Below is a small trained network, with its code and all its weights. Each question gives an input and a target symbol and asks what happens when units are switched off, that is, made to give their printed mean instead of their output.

import numpy as np


def w(rows, s, z=0):
    codes = np.array(rows[::2]) - 128.0
    scale = np.full(codes.shape[1], s)
    scale[-1] = z or s
    return codes * scale


def norm(h):
    return h / np.sqrt((h * h).mean(-1, keepdims=True) + 1e-5)


def f(y):
    return y / 2 * (1 + np.tanh(0.7978845608 * (y + 0.044715 * y**3)))


def softmax(a):
    e = np.exp(a - a.max(-1, keepdims=True))
    return e / e.sum(-1, keepdims=True)


def log_softmax(a):
    a = a - a.max(-1, keepdims=True)
    return a - np.log(np.exp(a).sum(-1, keepdims=True))


def net(x, mask):
    ids = ['αγδηλμπψ'.index(c) for c in x.split()]
    T = len(ids)
    res = E[ids] + P[:T]
    r = norm(res)
    for j in range(3):
        rows = slice(2 * j, 2 * j + 2)
        q, k, v = (r @ M[0][rows].T for M in (Q, K, V))
        z = softmax(np.where(np.tri(T) > 0, q @ k.T / 2**0.5, -1e9)) @ v
        o = O[0][rows]
        res = res + np.where(mask[j], z, o[:, -1]) @ o[:, :-1]
    y = f(norm(res) @ A[0][:, :-1].T + A[0][:, -1])
    res = res + np.where(mask[3:7], y, B[0][:, -1]) @ B[0][:, :-1]
    return log_softmax(norm(res)[-1] @ U[:, :-1].T + U[:, -1])


Q, K, V, O, A, B = {}, {}, {}, {}, {}, {}
E = w([
[194,121,72,188,95,92,85],'α',
[55,236,127,116,104,124,95],'γ',
[206,115,33,111,102,115,112],'δ',
[122,71,154,148,114,175,143],'η',
[129,92,130,182,97,94,249],'λ',
[141,96,70,78,161,190,166],'μ',
[157,94,163,189,50,123,117],'π',
[196,123,117,91,79,145,202],'ψ',
],0.02)
P = w([
[96,152,141,85,203,2,149],'0',
[185,175,141,128,193,111,107],'1',
[98,88,91,183,162,82,191],'2',
[188,162,139,142,180,143,108],'3',
[100,73,84,176,123,113,182],'4',
[190,152,131,152,169,167,105],'5',
[78,38,70,138,98,121,146],'6',
[186,142,128,152,167,183,95],'7',
[57,30,71,79,80,124,98],'8',
[190,132,126,154,165,197,86],'9',
],0.016)
Q[0] = w([
[169,50,135,125,152,67,182],'h0',
[70,139,95,173,167,78,123],'h0',
[155,128,197,192,30,71,67],'h1',
[8,122,226,154,61,158,165],'h1',
[160,53,115,165,83,157,137],'h2',
[182,151,108,127,127,166,109],'h2',
],0.015)
K[0] = w([
[187,46,108,122,63,149,123],'h0',
[174,134,129,137,186,67,133],'h0',
[115,129,174,253,70,53,40],'h1',
[64,110,241,152,141,180,138],'h1',
[86,122,107,138,65,180,99],'h2',
[146,151,61,123,139,148,135],'h2',
],0.017)
V[0] = w([
[83,195,119,166,149,188,93],'h0',
[165,138,167,104,169,20,152],'h0',
[74,74,143,179,70,194,100],'h1',
[182,191,194,194,180,54,209],'h1',
[121,152,214,149,118,60,162],'h2',
[148,147,52,72,2,152,139],'h2',
],0.0082)
O[0] = w([
[155,169,46,134,92,231,73,4],'h0',
[130,186,86,113,166,85,108,165],'h0',
[151,146,133,78,196,88,84,40],'h1',
[147,31,175,55,130,254,93,253],'h1',
[158,181,107,195,45,88,160,79],'h2',
[196,102,166,61,118,127,57,179],'h2',
],0.0096,0.0034)
A[0] = w([
[121,177,114,174,163,113,51,6],'n0',
[63,118,124,118,108,1,166,108],'n1',
[99,96,170,151,110,101,178,207],'n2',
[5,42,117,110,59,149,100,253],'n3',
],0.018,0.0051)
B[0] = w([
[202,77,77,159,109,121,202,142],'n0',
[2,148,202,173,116,98,179,252],'n1',
[71,149,135,112,127,106,98,235],'n2',
[167,50,104,94,101,134,97,241],'n3',
],0.017,0.011)
U = w([
[190,131,174,78,85,138,201,43],'α',
[163,158,214,188,131,159,71,83],'γ',
[145,118,48,3,110,52,51,110],'δ',
[93,6,63,150,65,147,128,51],'η',
[193,45,117,239,158,112,183,35],'λ',
[110,192,100,121,57,207,94,99],'μ',
[109,135,114,112,222,182,122,91],'π',
[71,145,151,176,146,109,135,254],'ψ',
],0.011,0.0073)

Each question gives the input, a string of symbols that net reads in full, and the target symbol t.
The units are the heads (2 rows each of Q, K, V and O) and the neurons (one row each of A and B). Each row of codes is followed by its name. A weight is (code - 128) times the scale printed after its matrix; where a second scale follows, it is the last column's (O, A, B and U).
mask holds one flag per unit, heads first, then neurons. A switched-off unit (its flag False) gives its mean, the last column of its rows in O or B, instead of its output. The means were averaged over made-up inputs and are rounded, as every weight is.
A unit's drop is (log p(t) with every unit on - log p(t) with that unit switched off) / (log p(t) with every unit on - log p(t) with every unit switched off).
The circuit of an input: a set's keep is (log p(t) with only the set's units on - log p(t) with every unit switched off) / (log p(t) with every unit on - log p(t) with every unit switched off). Starting from all 7 units, units are removed one at a time, each time the one whose removal leaves the highest keep (on an exact tie, the one counted first), for as long as the keep stays at least 0.8.
circuit, biggest first: the units of the circuit, biggest drop first
unit that matters most: the unit with the biggest drop
k most important neurons: the k neurons with the biggest drops, biggest first
heads that matter: for each layer, one digit per head in row order, 1 if its drop is at least 0.15 and else 0, layers parted by /
drop when u is switched off: that unit's drop, to one decimal
input α γ δ γ ψ ψ μ α α, target δ: heads that matter => 001
input λ π ψ η η μ, target π: circuit, biggest first => n1; n3
input γ η ψ δ γ α, target λ: unit that matters most => n0
input γ γ π ψ π η π μ, target π: 2 most important neurons => n1; n3
input π δ η α μ λ ψ, target ψ: heads that matter => 010
input α α π η, target η: circuit, biggest first => h2; n1
input γ λ π λ π π η η δ, target ψ: circuit, biggest first => h1; n1
input ψ η η α α η π λ η, target δ: circuit, biggest first => n1; h1
input η μ η η ψ η π δ, target δ: 2 most important neurons => n1; n0
input π λ μ η α, target ψ: heads that matter => 110
input γ η δ μ π α γ, target η: 2 most important neurons => n2; n0
input η η α π, target γ: 2 most important neurons => n3; n1
input λ μ ψ η, target η: heads that matter => 010
input ψ δ η μ γ γ, target μ: heads that matter => 100
input μ λ ψ γ δ μ η, target ψ: heads that matter => 010
input μ π μ η μ π λ λ μ, target δ: heads that matter => 000
input λ α η δ δ η δ, target δ: unit that matters most => h2
input η ψ π α η ψ δ λ ψ, target δ: 3 most important neurons => n1; n3; n2
input π η η γ, target μ: 2 most important neurons => n1; n3
input λ δ λ α λ δ μ, target ψ: unit that matters most => h1
input α δ η γ λ π π π μ, target ψ: drop when h1 is switched off => 2.3
input α η μ γ γ, target η: drop when n1 is switched off => -0.1
input δ π π π α π η, target ψ: drop when n1 is switched off => 1.4
